Below are the code and all the weights of a small trained network. Each question names an input and a class and asks about switching units off, where a switched-off unit gives its printed mean instead of its output.

import numpy as np


def w(rows, s, z=0):
    codes = np.array(rows[::2]) - 128.0
    scale = np.full(codes.shape[1], s)
    scale[-1] = z or s
    return codes * scale


def f(y):
    return y / 2 * (1 + np.tanh(0.7978845608 * (y + 0.044715 * y**3)))


def log_softmax(a):
    a = a - a.max(-1, keepdims=True)
    return a - np.log(np.exp(a).sum(-1, keepdims=True))


def net(x, mask):
    res = np.array(x, float).reshape(1, 6) / 4 @ E
    y = f(res @ A[0][:, :-1].T + A[0][:, -1])
    res = res + np.where(mask, y, B[0][:, -1]) @ B[0][:, :-1]
    return log_softmax(res[-1] @ U[:, :-1].T + U[:, -1])


A, B = {}, {}
E = w([
[170,178,85,157,100,4,117,117],'x0',
[96,152,244,80,94,93,95,74],'x1',
[203,40,132,27,144,85,104,166],'x2',
[161,165,144,190,227,139,23,143],'x3',
[89,104,140,140,158,89,155,150],'x4',
[106,104,127,135,130,115,127,131],'x5',
],0.011)
A[0] = w([
[124,139,214,102,122,104,134,136,122],'n1',
[144,125,127,190,145,83,27,134,120],'n2',
[180,96,21,166,164,156,184,162,75],'n3',
[71,182,112,190,118,142,153,90,40],'n4',
[208,73,136,58,164,102,117,164,96],'n5',
[133,98,153,108,73,170,210,148,166],'n6',
[151,133,122,147,122,68,128,111,105],'n7',
[132,136,61,140,167,143,174,135,49],'n8',
[91,104,144,139,148,105,159,140,155],'n9',
[122,119,182,110,118,103,109,96,65],'n10',
[103,92,153,98,182,174,159,57,107],'n11',
[145,145,118,156,172,127,69,108,151],'n12',
[140,148,90,109,109,47,85,148,52],'n13',
[133,130,123,129,165,127,117,95,74],'n14',
[184,110,144,91,139,133,142,138,38],'n15',
[103,104,107,133,139,117,81,110,68],'n16',
[127,134,129,102,106,120,164,105,133],'n17',
[149,117,159,62,159,124,126,165,79],'n18',
[141,67,174,141,159,211,166,122,55],'n19',
[171,153,130,145,83,89,151,141,3],'n20',
[159,119,97,107,113,140,114,118,108],'n21',
[150,77,98,75,145,111,127,106,67],'n22',
[175,144,105,120,95,42,140,116,59],'n23',
[93,127,87,71,11,107,177,121,156],'n24',
[109,125,171,107,76,107,130,109,159],'n25',
[168,135,93,167,127,64,155,97,70],'n26',
[115,129,150,136,193,160,70,154,180],'n27',
[125,158,56,174,71,40,114,119,18],'n28',
[91,179,127,224,75,156,167,84,32],'n29',
[105,123,151,104,135,200,138,171,51],'n30',
[147,101,47,170,122,135,142,203,94],'n31',
[103,129,226,128,110,80,92,60,96],'n32',
[115,86,157,95,165,196,140,140,44],'n33',
[128,96,51,136,156,166,142,160,117],'n34',
[139,104,79,121,54,116,194,145,150],'n35',
[149,81,103,59,128,83,90,131,42],'n36',
[175,61,110,65,141,123,131,134,13],'n37',
[149,139,128,135,171,123,47,150,172],'n38',
[164,121,136,158,175,137,43,150,189],'n39',
[126,119,80,95,59,121,198,118,136],'n40',
[142,158,154,124,122,55,110,66,65],'n41',
[184,104,108,90,111,61,91,170,44],'n42',
[130,132,120,92,72,114,190,143,192],'n43',
[171,116,113,103,90,151,170,61,103],'n44',
[103,143,243,96,115,113,84,94,97],'n45',
[133,160,162,136,188,102,67,162,128],'n46',
],0.012,0.0023)
B[0] = w([
[160,140,115,132,123,130,134,73,193],'n1',
[108,144,115,92,153,83,138,148,235],'n2',
[202,78,95,83,125,141,171,15,251],'n3',
[78,78,217,254,79,190,183,124,223],'n4',
[59,76,202,205,112,182,182,107,240],'n5',
[84,179,94,98,164,90,143,157,220],'n6',
[146,146,105,86,65,149,40,135,171],'n7',
[154,111,105,124,126,136,134,70,185],'n8',
[125,146,102,120,126,131,138,132,152],'n9',
[157,126,117,128,130,120,132,73,178],'n10',
[146,166,80,96,86,149,73,155,188],'n11',
[100,165,142,117,190,78,175,157,208],'n12',
[130,164,99,143,78,150,50,175,190],'n13',
[122,127,119,133,138,107,147,139,140],'n14',
[96,125,158,178,92,124,164,121,165],'n15',
[118,152,150,126,141,130,155,130,138],'n16',
[130,142,119,120,153,94,144,137,165],'n17',
[114,84,151,196,97,164,163,121,185],'n18',
[142,190,77,101,67,163,74,190,204],'n19',
[142,144,132,139,102,112,102,152,160],'n20',
[106,95,109,157,160,145,108,112,146],'n21',
[107,93,167,175,141,160,117,121,181],'n22',
[116,151,96,126,81,137,83,173,198],'n23',
[103,181,106,113,214,89,155,149,251],'n24',
[162,121,108,93,148,90,161,117,192],'n25',
[152,153,78,131,77,152,50,170,188],'n26',
[108,156,116,81,164,85,143,182,216],'n27',
[146,146,104,105,73,175,62,188,222],'n28',
[36,79,205,214,108,183,181,111,246],'n29',
[119,178,86,117,52,130,53,186,185],'n30',
[200,77,84,103,149,165,130,50,222],'n31',
[194,90,85,115,129,129,119,60,235],'n32',
[127,161,84,99,43,181,41,190,200],'n33',
[187,110,82,96,120,128,111,65,210],'n34',
[154,159,149,91,199,83,162,166,214],'n35',
[105,101,171,183,131,146,154,126,200],'n36',
[87,87,179,163,97,155,162,134,205],'n37',
[97,141,124,112,197,101,165,156,224],'n38',
[98,177,149,89,206,80,191,161,241],'n39',
[84,171,151,87,197,37,147,145,220],'n40',
[159,117,113,111,109,169,87,127,195],'n41',
[113,101,177,189,67,127,139,124,206],'n42',
[113,148,143,122,172,69,155,130,205],'n43',
[97,140,134,118,140,107,132,127,177],'n44',
[217,87,66,108,148,131,101,34,241],'n45',
[115,154,131,124,176,86,148,147,219],'n46',
],0.0086,0.012)
U = w([
[108,162,139,96,198,73,138,156,180],'0',
[211,113,109,107,123,132,118,5,255],'1',
[81,107,202,197,85,158,137,115,46],'2',
[146,160,104,103,45,142,64,203,11],'3',
],0.017,0.00092)

Each question gives the input, the list of numbers given to net, and the class t.
The units are the neurons (one row each of A and B). Each row of codes is followed by its name. A weight is (code - 128) times the scale printed after its matrix; where a second scale follows, it is the last column's (A, B and U).
mask holds one flag per neuron, in row order. A switched-off neuron (its flag False) gives its mean, the last column of its row in B, instead of its output. The means were averaged over made-up inputs and are rounded, as every weight is.
A unit's drop is (log p(t) with every unit on - log p(t) with that unit switched off) / (log p(t) with every unit on - log p(t) with every unit switched off).
The circuit of an input: a set's keep is (log p(t) with only the set's units on - log p(t) with every unit switched off) / (log p(t) with every unit on - log p(t) with every unit switched off). Starting from the 12 units with the biggest drops (on a tie, the unit counted first), units are removed one at a time, each time the one whose removal leaves the highest keep (on an exact tie, the one counted first), for as long as the keep stays at least 0.8.
units of the circuit, in order: the units of the circuit, biggest drop first
unit that matters most: the unit with the biggest drop
k most important neurons: the k neurons with the biggest drops, biggest first
drop of u: that unit's drop, to one decimal
input [-6,3,-6,-6,-1,-5], class 0: 2 most important neurons => n6, n24
input [-3,-8,-6,7,-3,7], class 1: 4 most important neurons => n3, n31, n34, n8
input [7,-1,2,-8,-7,2], class 0: units of the circuit, in order => n24
input [2,-4,-5,4,2,0], class 2: 4 most important neurons => n4, n29, n45, n24
input [7,-8,4,5,-4,4], class 1: 2 most important neurons => n3, n31
input [3,6,-8,7,8,3], class 2: 4 most important neurons => n4, n29, n24, n40
input [-4,3,-3,-3,8,-7], class 3: 2 most important neurons => n3, n39
input [-8,8,2,-6,8,6], class 1: 4 most important neurons => n45, n32, n1, n10
input [-7,8,-5,8,4,6], class 0: 4 most important neurons => n27, n3, n39, n46
input [-1,-6,-7,-1,3,0], class 2: 3 most important neurons => n29, n4, n45
input [1,-1,-2,-2,-8,-7], class 0: 2 most important neurons => n5, n42
input [-3,3,-8,8,-4,0], class 0: 4 most important neurons => n27, n39, n12, n5
input [5,3,4,-4,-2,0], class 3: 4 most important neurons => n23, n13, n39, n29
input [7,-2,8,-8,-4,-2], class 0: 4 most important neurons => n24, n40, n35, n43
input [-6,-5,-1,1,-2,-2], class 3: unit that matters most => n19
input [3,7,-3,-7,-3,2], class 0: 3 most important neurons => n24, n40, n3
input [1,8,-2,5,2,3], class 1: drop of n45 => 0.1
input [3,-8,7,-5,2,6], class 1: drop of n31 => 1.2
input [-6,7,-8,8,6,-5], class 0: drop of n5 => 0.3
input [-2,5,-4,-2,1,8], class 1: drop of n43 => 0.0
input [2,-1,-7,-5,-8,-6], class 2: unit that matters most => n29
